Each row is followed by its class.
[ 220 -253  329  146   24   52  -67  644   76 -156  -23 -137   96   10
 -338  144  370 -299   78 -535  382   40 -478  -81   38  -34 -165  -94
 -434  348 -556   13 -357   91  484  243  358  254  225  466  -86] : S
[ 156   78 -212   47   -9 -187  187  516 -114 -383   48   78  195  -63
 -404    6  -12 -307  165  -47 -102 -389   69 -152   -1  -50 -131 -212
  -80  -58 -193  -79   64  334  243 -245  -14  228    9  318  231] : L
[ 372 -173  154  130  138   27  -16  769    4 -247  -82 -214   29 -119
 -339  103  274 -359   43 -340  180 -345 -434 -287 -208   69 -200  -82
 -592  353 -351 -192   -6  425  467  124  270  -66  355  447 -228] : V
[ 304  -64 -474 -107  121  -70  599  547  -48 -295  237   57  150  263
 -145  -33  -82 -275   64  134  -18 -482   80 -110  143 -225  189 -209
  -88 -108  -78   -1    4  387  -12  -79   96   16   46  233  151] : U
[  71 -449  184 -175  -75  218   76 -574   96   67    1  345 -258  148
 -148   85 -136  270 -111 -118   55  483  476  386   43  115   33   85
  153 -366 -480  -36 -358 -277  138 -253  -32  163 -259 -477  313] : S
[ 247  -39  385 -492   78 -339 -170  173 -403  -89  144  226 -177 -136
 -141 -192 -123  118   48 -111  233   73 -357  221 -122  -53  279  326
  371 -192  145 -144 -476   32  353 -254  -63  -18  479  260  157] : Y
[ -35 -155  -88   28   -4  134  -46 -472  -65   -6  148  262  -80  133
 -266   42 -209  158 -217  -90  112  157  129  258   16  -37  -49   66
  163 -453 -373 -123  -65 -139   82 -157  -53  130   60  -30  396] : U
[ 246  -33 -256  111  -41  -15  375  426 -174 -409  101   84   87  112
 -222  -12  -30 -197  264  -48   45 -308  160 -168  -52  -70   16  -48
 -198 -214 -142  -63  -12  323   43 -226   17  229   68   98   76] : H
[-271 -122 -383 -212  275 -301   14 -289 -330  291   16   11  189   78
 -556 -212   36 -239 -155 -301   43  542 -207  278  -71   66 -335   73
  174 -109 -329 -235  177 -391   82   57    7 -228 -143 -127  226] : Y
[ 405  190   84 -414  113  -40  125  -70 -103   98   40   73  -88  301
 -305 -129  381  177   20 -151  714  181 -261 -221  365 -115  275  336
   70   31 -337  163 -504 -375 -234  276   58  182  439  162 -238] : B
[ 121 -152  124  -14 -202  -30 -138 -418  -50   87  -30  286 -129  -40
 -130   38 -204  211   53  -58  -27  459  183  204  155  -33   15  175
  301 -249 -213   -5  -31 -314 -116  -94 -143  274 -122  -63  426] : W
[  74   74  213 -692  103 -410 -285  392 -436 -157  101  127 -300 -115
 -230 -256  -56  150  -20 -113  147  347 -193  266 -257  158  286  316
  224  -90  -40 -226 -329  -14  394 -354  -20 -265   81  -75   95] : W
[ -35 -197  745 -533 -115  -17 -233 -197  -17  327  238   -9  -98  197
 -487  375  -79   16   16  376  229  148  150    3  383  -36  419   30
   57   -4  123  -20  -74 -102  226  -81 -213  511  141  -97 -282] : W
[ 262    8  -65   13   62   68  174  675 -105 -291  -15  -92   70   92
 -290   68  256 -199  135 -504  151 -224 -247 -359 -122  -13 -119 -210
 -432  362 -387  -42  -87   45  406   47  315   78  197  335 -220] : M
[ 230   18  209   96  217   -2 -204  454 -122 -271   12  -80  -25  -16
 -463  244  258 -383   29 -480  189 -104 -299 -298 -174  174 -267  -76
 -471  255 -510 -138 -122   79  558   90  215  -97  206  377 -144] : B
[ -96   86  497 -503   85 -291 -155   66   15  409  222  -41 -172  -32
 -303  243  -50  -13  -65  534   59  351   60  167  416   21  418  284
  -19    5  584   27  159 -151  237  101 -238  426  261 -141 -318] : U
[ 163  229 -174  273  124   90   72  587   71 -150 -105 -226   59   73
 -117   21  412 -179   71 -520  249 -260 -415 -148 -161  -54 -185 -156
 -514  426 -474    3 -220  -29  199  147  380   28  140  507 -216] : M
[ 217  140  273 -568  157 -248 -345  355 -308  -86   99  155 -422 -168
   36  -85  -59  313  -92  151  263   47 -187  304 -148  144  280  304
  215 -190   63 -159 -450  160  330 -408 -106 -253  174  145  152] : V
[ 224  173  142  339  184  -20 -228  782 -135  -77    8 -193  -37 -233
 -161  368  252 -292  172 -278  103 -192 -495 -262  -62  282 -260 -189
 -422  340 -239  -97  132  176  290  197  160  -25   80  459  -48] : M
[ 248  131   78  245  -26  148  -74  736  -15 -156    7 -276   79   90
 -244  102  249 -228  240 -247  118 -516 -238 -338  -70   45  -82 -213
 -491  451 -155  -67   18  306  309  103  238  240   33  388 -331] : U
[ 153  -59 -150   96  -56  -45  308  378   57 -252  150  116  278  -11
 -270  192   60 -297  111   -7   -6 -509   72 -331  205  -77  -49 -277
 -138 -168  -78  -81  -66  374   78 -113  -56  317  121   77  379] : S
[   1   35  -51  337  191  132    1  577 -107 -198   47  -68  -14   -1
 -294   91  204 -262  -52 -428   37 -258 -382 -232 -193  105 -258 -235
 -471  319 -417 -184  181  103  529  139  268   11  131  333 -133] : U
[  -8 -364    1 -232    5   87  -28 -490 -160  109  209  338 -121  164
 -441  168 -100  230 -166  -49  151  233  197  258   15   35  -18  135
  131 -300 -448 -162 -338 -237  303 -300   -7   34   61 -119  418] : S
[ 158  151 -178 -374  220 -133  -22 -160 -152  101  -11  -77  -42  238
 -460 -100  343   26 -238 -310  596  175 -342  -32  113  -91  -27  490
  -54 -198 -177  -84 -349 -231   -7  247  115 -163  586  287  -47] : S
[-340  -56 -654  -93   27  -72   33 -124 -438  342   55  159   46  267
 -574 -425  -63  261  -42 -102 -149  467  -43  331 -310   76 -244  -17
  189   34 -451 -144  474 -286   68 -135   30 -375 -329 -121 -218] : B
[-136 -506  -43   71  -12  129 -154 -365 -173 -120  124  171 -231  -68
   47  324 -145  118   -8 -121   98    4  206  216 -115  134 -238   78
  129 -435 -275  -91 -116  -72  151 -319  -93   21  -43 -100  292] : V
[ 173  -58  510 -626   42 -253  -21  -25  -27  175   80  -26  -62   93
 -489  167  114 -185   92  173  228  143 -102 -128  524    3  119   39
   29  190  209  -28   97 -231  197   59 -177  444  226  -33  -88] : W
[ 230  159  -13 -442  187 -114   63 -330 -148   63  -18  -14  -46  239
  -43   10  240   -3  -63   63  614 -111 -278  -90  144  -96  113  549
   77 -224  115   58 -400 -169 -218  129   30   28  513  237 -303] : A
[-450   41 -813  -89  162 -276  -44  -51 -479  346   21  118  102  111
 -309 -409  -79  129  -35 -170 -311  676    0  379 -342  313 -533  127
  226   84 -258 -204  575 -405   -3   29   87 -580 -424 -349  -12] : V
[ 279 -156  434 -888   49 -348  -51  137 -123  205  185  -17  -87   70
 -581   28   -5 -139  -24  338  223  315   25    0  534   33  388   89
  188  151  277 -106   13  -92  176   72 -189  303  380  -43  -63] : W
[-562  236 -761  -33  228 -129    5  -60 -252  395   61  -61   97  307
 -658 -180  117  181  -33 -318 -173  398  -77   28 -187  -78 -390 -105
   93  123 -492 -160  372 -555   28  -27  129 -310 -577  -49  135] : H
[-535 -225 -886 -106   73  -75  220 -194 -520  268  229  119  132  340
 -359 -327 -128  288 -125 -147 -112  316  -23  214 -378    5 -175   50
  128   29 -460 -108  452 -342  -80 -170   71 -577 -459 -354 -212] : L
[ 196  102  -63  186  160   -5   26  532 -107 -201   37  -60   23  252
 -560  -46  367 -378   76 -366  124 -167 -380 -232  -74  -83 -184 -308
 -463  421 -549  -45   -6  134  489  169  273 -165  233  389  -73] : A
[  66 -154  327 -446  139 -271  -78  110  -96   -9  147  114 -382  -80
  109 -170  125  252 -110  -90  262  396 -247  426   14  104  348  190
  182 -126    1   45 -573 -188  143 -135 -169 -321  234  -82  152] : V
[ 201  -86 -407  -38   -6   97  318  560 -326 -395  213  133  207  135
 -106  -79 -159  -58  157  134   38 -501  142 -170 -177  -14   12 -222
  -50 -172 -277  -45   79  459  121 -385   51  -18   25  169  128] : S
[ 128   45  147 -632  207 -357 -242  327 -339 -162  170  123 -316 -136
  -92 -213  -61  200 -132   42  111   51 -169  367 -172  -21  393  253
  255 -289   71 -161 -445   20  457 -368 -125 -233  414  262  274] : W
[ 221  -63  140  368  115   75  -47  762  -96 -160 -142 -214   64 -116
  -59  233  295 -351  228 -437  180 -344 -438 -210 -170  187 -307 -179
 -467  346 -285 -138   -3  336  317  116  294   41  156  494 -226] : H
[-404   -8 -797  -91  160 -114   59 -256 -411  177   80   24   31  234
 -618 -264  -99  147  -65 -265 -181  342   81   56 -379   56 -338  131
   79  -18 -325 -301  519 -442    1 -166   62 -393 -331 -265  -17] : L
[-570 -235 -576  -52  243 -259 -253 -261 -464  388   63   14  276  104
 -666 -118  -36 -108 -230 -391   73  572 -196  322 -407  132 -393  255
  132 -105 -704 -361  398 -256  251  -44  117 -414 -395 -206  192] : U
[ 214   11  513 -518   55  -95 -141  -65  -80  341  215   -7  -89   50
 -433  213  -85    3  170  361  199   28  130  -76  452   82  247   83
   35   49  338   -7  171   76  140  -13 -232  309  286 -100 -339] : Y
[ 189  391  131 -407  190  -30 -160 -519 -129  202   37   27 -132  239
  -80 -121  332  152 -153   44  628  136 -422  -96  320  -86  123  443
  137 -132   70  151 -365 -291 -335  279 -140  130  469  213 -368] : D
[ 509  124 -129   59  -76   44  370  422 -103 -206   79  116  231  222
 -477  -98   64  -65  210 -215  222 -236   27 -220  103  -34  -40 -264
  -55  -53 -322  -33 -256  216   -6  -97   22  282   52  140  198] : W
[ -10 -229    7  -99  -29   89   16 -714  -91   41  112  289  -15  184
 -408   38 -139   33 -177 -232   -7  274  280  146    2   73 -208   13
  191 -406 -394 -211 -135 -140  117 -159  -96   25   65 -259  604] : U
[ 100  265   96 -377  154 -133 -231 -244 -113  357  -30  -42 -233  209
 -536  -10  376  207 -134  -44  503  172 -248   12  213 -113   95  528
   14 -254  -25 -138 -519 -265 -148  162  -91   86  460  380 -122] : H
[  51  197 -441 -541  212 -234   90 -111 -306  104   54   94    0  189
  -27  -86  225  123 -218   26  497   -4 -256  -16   76  -42   34  548
  129 -199  -54   13 -303  -67 -208   65   49 -353  384  188 -176] : D
[ 325  163 -408  107  -75  -81  471  229 -166 -501   34  187  291  211
 -452 -138 -113 -274  120 -184   -1 -275  208 -338   85 -170  -51 -171
  -85 -228 -268  -93  109  203 -114 -155   -2  216   74    4  329] : D
[-561 -102 -733  -35  175 -177   17 -143 -356  284  229   86  159  172
 -342 -172  -72   82  -89  -95 -223  358    6  207 -259  189 -223 -125
  122   99 -425  -81  606 -227   10  -60   47 -585 -383 -476  -39] : U
[  49   67  134  142  218  -47  -97  532  -45 -127   50 -128   98   67
 -443  241  210 -443 -139 -262   29 -187 -211  -71  -65   81 -240 -181
 -479  261 -220 -130  -71  342  565  208  201   17  232  498 -270] : A
[  40 -479  208 -696   84 -390  111  176  -87  339  181  -35  131  107
 -396  229  -55 -290  -20  415   67  248  137  198  414   22  255   59
   71  -46  347  -85  106   31  115   41 -148   84  344 -185  -74] : W
[ 143  -96  361 -444   -7 -256 -146  154 -363 -157  108  108 -306  -42
   -3  -43    4  221   92 -137  326  297 -230  198    3  -37  368  203
  247  -41   70  -10 -529 -216  222 -294  -68  -37  303  211  121] : H
[ 202 -193  395 -598   42 -429  -47  161  -59  165  -47  -64   35   72
 -556   93   76 -327  123  172   56  367  154   49  443   10  177  209
   36  -28  400  -87  -51  -36   29  172 -107  327  410 -122 -208] : D
[ 142  119  198 -501   11 -359 -145  -35 -367 -116  116  183 -164   -9
 -174 -345  -81  160 -187 -160  255  374 -184  343  -71  -44  373  338
  398  -92   98  -76 -627 -257  271 -176   -1   46  219  -49  265] : U
[ 325  -65 -148  330  -52   -6  438  274  -23 -343  -29   53  118  110
 -319 -203  158 -275  404 -361   62 -151  -34 -260  237 -198 -204 -249
  -84  -43 -128   -3  -38   62 -235    9  -18  431   51  147  431] : A
[ 272  330  -53 -359  108   15   62 -344 -258  200   85   40 -173  272
 -321 -174  280  317  -39   50  722  229 -250 -125  260  -99  324  573
   44  -55  -76  104 -345 -397 -233  208   10  215  465  135 -469] : U
[ 279 -241  604 -500   22 -118  -39  -15   46  372  130  -56  -95   90
 -369  235  -47  -66   69  272  168  243  -68   12  382  -39  281   -8
  -21   54  192   29  132  -63   81   29 -270  436  115  -93 -285] : V
[  87  138 -287 -619  201  -79  151 -218 -361  174  118   48   39  297
 -375 -392  259  194 -225 -114  552  313 -266  -33   86    4   16  409
   70 -115 -317   36 -183 -326 -252  198  -45 -111  508  237 -453] : W
[-458 -290 -805   73  176  -65  229 -375 -281  516  116   36  269  214
 -423 -411  -41  158 -166 -242 -184  497 -121  318 -264 -118 -381   40
  219  -18 -416 -113  368 -539 -111  123   83 -297 -277 -163  110] : B
[ 131 -100  216 -535  204 -316 -133  341 -399 -142  152   68 -320 -221
 -195 -159   23  174  -74  -35  142  383 -260  350 -124  147  368  128
  221 -120    3 -129 -373  -99  468 -249 -113 -129  356  229   77] : S
[ 242 -103  -13  -64  -26  129  -61 -411 -191  -34  244  366 -101   84
 -249  135 -341  164  -90   36  -55  298  223  168   41  222   21 -103
  109 -310 -372   -4  183 -191  114 -239 -213   98 -214 -254  233] : B
[ 168 -461  441 -675   55 -283   23 -167 -116  197  144  -49   -2   34
 -516  217  -67 -253   -4  367  152  -23  121   -4  348  -23  160  250
   91 -159  524 -150   74  153  246  -55 -331  312  512   33 -186] : V
[  32 -222  -18   -3 -127  247  -51 -521 -258  152  186  294 -330   71
  -42   -3 -189  486   18  -55  109  181  134  273   37  122  -61   28
  183 -228 -403  -44  -60 -268  -60 -323 -135  -51 -192 -251  331] : D
[ 319 -255  800 -609  -58 -100   -6  -50   94  263   62   53 -190   81
 -349   68  -39  -12  104  229  276  277   27  126  461 -130  389  139
   34   69  251   22 -189 -142  192  -29 -166  624  325   25 -276] : A
[-431   25 -697 -180  294 -388   79    8 -405  278   17   62  260   43
 -552 -360    5  -80 -109 -220  -52  388  -20  277 -177  138 -323  303
  143  144 -354 -250  438 -312   36    9  185 -319  -84  -45  124] : A
[-448 -182 -739   74  107 -210  153 -201 -359  214  -10  167   92  181
 -496 -257  -50  -36  -78 -375 -204  567   23  256 -138    3 -345    9
  125   -1 -399 -257  348 -494   18  -17  100 -424 -373 -142  215] : A
[ 425  127  -97  -96   96   99  -58 -534 -127  112  -26   60   51  195
 -156 -140  199   89   45 -317  639   19 -311 -102   55   28 -136  455
    0 -184 -215   44 -254 -110 -277  147   16  -55  402  154 -223] : H
[ 446  230  -33  183  160  -75  109  899  -31 -208 -196 -140   42   47
 -194  -49  427 -241  223 -506  263 -233 -397 -237    9 -106 -198  -47
 -439  407 -262 -173 -342  122  138  193  309  202  470  826  -95] : H
[-401   -4 -632 -103  183 -205  -34 -201 -407  276   92  138  151  198
 -436 -208 -122   80  -69 -390    8  627  -19  282 -273   87 -258  150
  246  -18 -525 -204  261 -502    2  -98   90 -289 -509 -206   42] : W
[ 271  -35 -253   76  -14   93  322  130  -25 -156  221  139  272  104
 -407  102   37 -165   33   68   79 -425   -5 -157  163   53  -69 -355
 -126 -130 -202  -40   48  375   99 -142  -78  209  176  195  254] : A
[ 189  -75   33   25  -48  131 -162 -526  -44  -44   80  279 -210   75
 -137   95 -223  189   -3  -90  111  219  280   37   99  -26   39   63
  180 -267 -322  -57  -60 -215 -168 -238 -168  186 -162 -159  457] : A
[ 140 -250  371 -408  -41 -188 -105 -251 -160   58  133   60   18  187
 -476  -21 -159 -292    6   51   75  376   97   81  316  -18   76    8
  128 -154  206 -107  249  -37  102   55 -297  276  291 -111  -61] : B
[ 315   40  882 -481  -17 -123 -326 -149  100  442   52 -133  -91  179
 -437  203   29   79  210  289  301  323  -54  -55  533 -125  356   85
   88   68  207  106   14 -244  -47  158 -307  666  126 -100 -321] : L
[  82  318 -240 -717  313 -308   27 -131 -162   80  167  -60   94  176
 -379  -17  246   -3 -412  115  625 -104 -307 -113  176  -22  284  607
   83 -166  -17  -27 -267 -140  -79  218   12  -25  542  186 -209] : M
[  46 -270  277  -19   39   51 -190 -443 -110 -161  115  224 -134  -54
 -340  269 -204  -31 -105   -4  126  248  176   97  -93  224 -166  262
   44 -359 -329 -154   70  -54  259 -180  -73   86  160 -167  387] : B
[ 242  256   35 -394  146  -75  -80 -302 -153  134  133   84   18   76
 -129   53  240  142 -149   30  673   14 -469 -180  296   45  182  382
  103    5  -32  139 -334 -223 -163  206  -20  -15  366  165 -279] : M
[-600  -10 -601 -253  208 -355   45 -251 -264  329  -15  212  116  214
 -615 -295   27  -80 -268 -315 -203  670   31  393 -161   11 -288  168
  189  -77 -356 -390  198 -448  238  -29   94 -423 -144 -164  240] : D
[ 195  -16  348 -644   38 -271 -176  166 -378 -121  185   90 -362 -115
 -192 -144   32  255  -12  113  315  254 -116  266   25  184  433  271
  304 -129   53  -35 -611 -188  256 -268 -129  -28  210   12  109] : W
[-157   -2  272 -523  138 -282 -315 -104 -173  301  301   27  -64  111
 -349  296 -239 -157 -123  273  -14  191  108   70  243   75  295   99
   79 -225  411  -50  374   24  124  -42 -299   61   33 -323 -241] : A
[  46  -79  667 -515  -31 -256 -166 -107  131  127  136   44 -156  -32
 -511  315   50 -215   17  113   65    1   25 -103  524  -62  108  -41
   49  -40  405  -87 -119  -74  274  -48 -263  387  393   26  149] : W
[  37   38   -7  -16  -70  163   -8 -570   -7  -94   86  277 -263  246
 -307  146 -107  177 -102  -74  -34    9  443   30   31  -59 -113  -42
  141 -345 -156  -86 -299 -283  144 -304 -140  285 -117 -193  504] : A
[ 384   32 -409  196   49   16  419  391    5 -241   19   43  191   57
 -186 -157  -87 -129  152 -167  -94 -318  -39 -222  -36 -196    4 -126
 -160  -34 -157  -89  153   74  -29  -85   50  284 -188  107  223] : V
[ 229   26  535 -424   98 -180 -134  130 -301 -130  210  233 -332 -238
 -153  -55  -49  140   91  -79  203  274 -230  167   35  122  386  111
  155  -21    4   46 -310  -94  446 -280 -100  137  231  -22    6] : M
[   1  -10  258   63  210  -85 -221  462  -33 -130  -88 -158    8  169
 -384  127  404 -413  -23 -468  267   38 -548  -91 -105  -20 -336  -83
 -397  314 -529  -85  -91  -92  553  241  287  -38  237  370   34] : Y
[ 165  -36 -137  400  163   -7  -70  723  -77  -97   39 -212  197 -104
 -139  182  258 -348  111 -417  116 -372 -549 -144 -228  190 -335 -206
 -509  413 -359  -17  129  317  290  165  283 -152   50  401 -241] : H
[  89 -140   60 -464  104 -325   64  397 -347 -120  146   29 -348 -135
   -5 -282   48  215  179   -2  134  121  -43  407  -79   30  475  364
  141 -139  128  -46 -455 -103  215 -263    3 -110  345   34   36] : Y
[-505 -214 -525 -153  155 -333 -182 -110 -312  265 -137   59  414   56
 -584 -318  -47 -133  -94 -434  -71  514 -146  171 -288  -34 -484  110
  315  -25 -569 -336  353 -336   94   34  139 -280 -201    6  177] : Y
[ 297  -98 -444  105  -56   80  490  392 -118 -376  173   92  124  134
 -324 -188 -127  -41   70   69  -48 -165  122 -189  -47    7   17 -275
 -112 -152 -286   27  148  210 -114 -142  -36  -88 -175 -104  136] : L
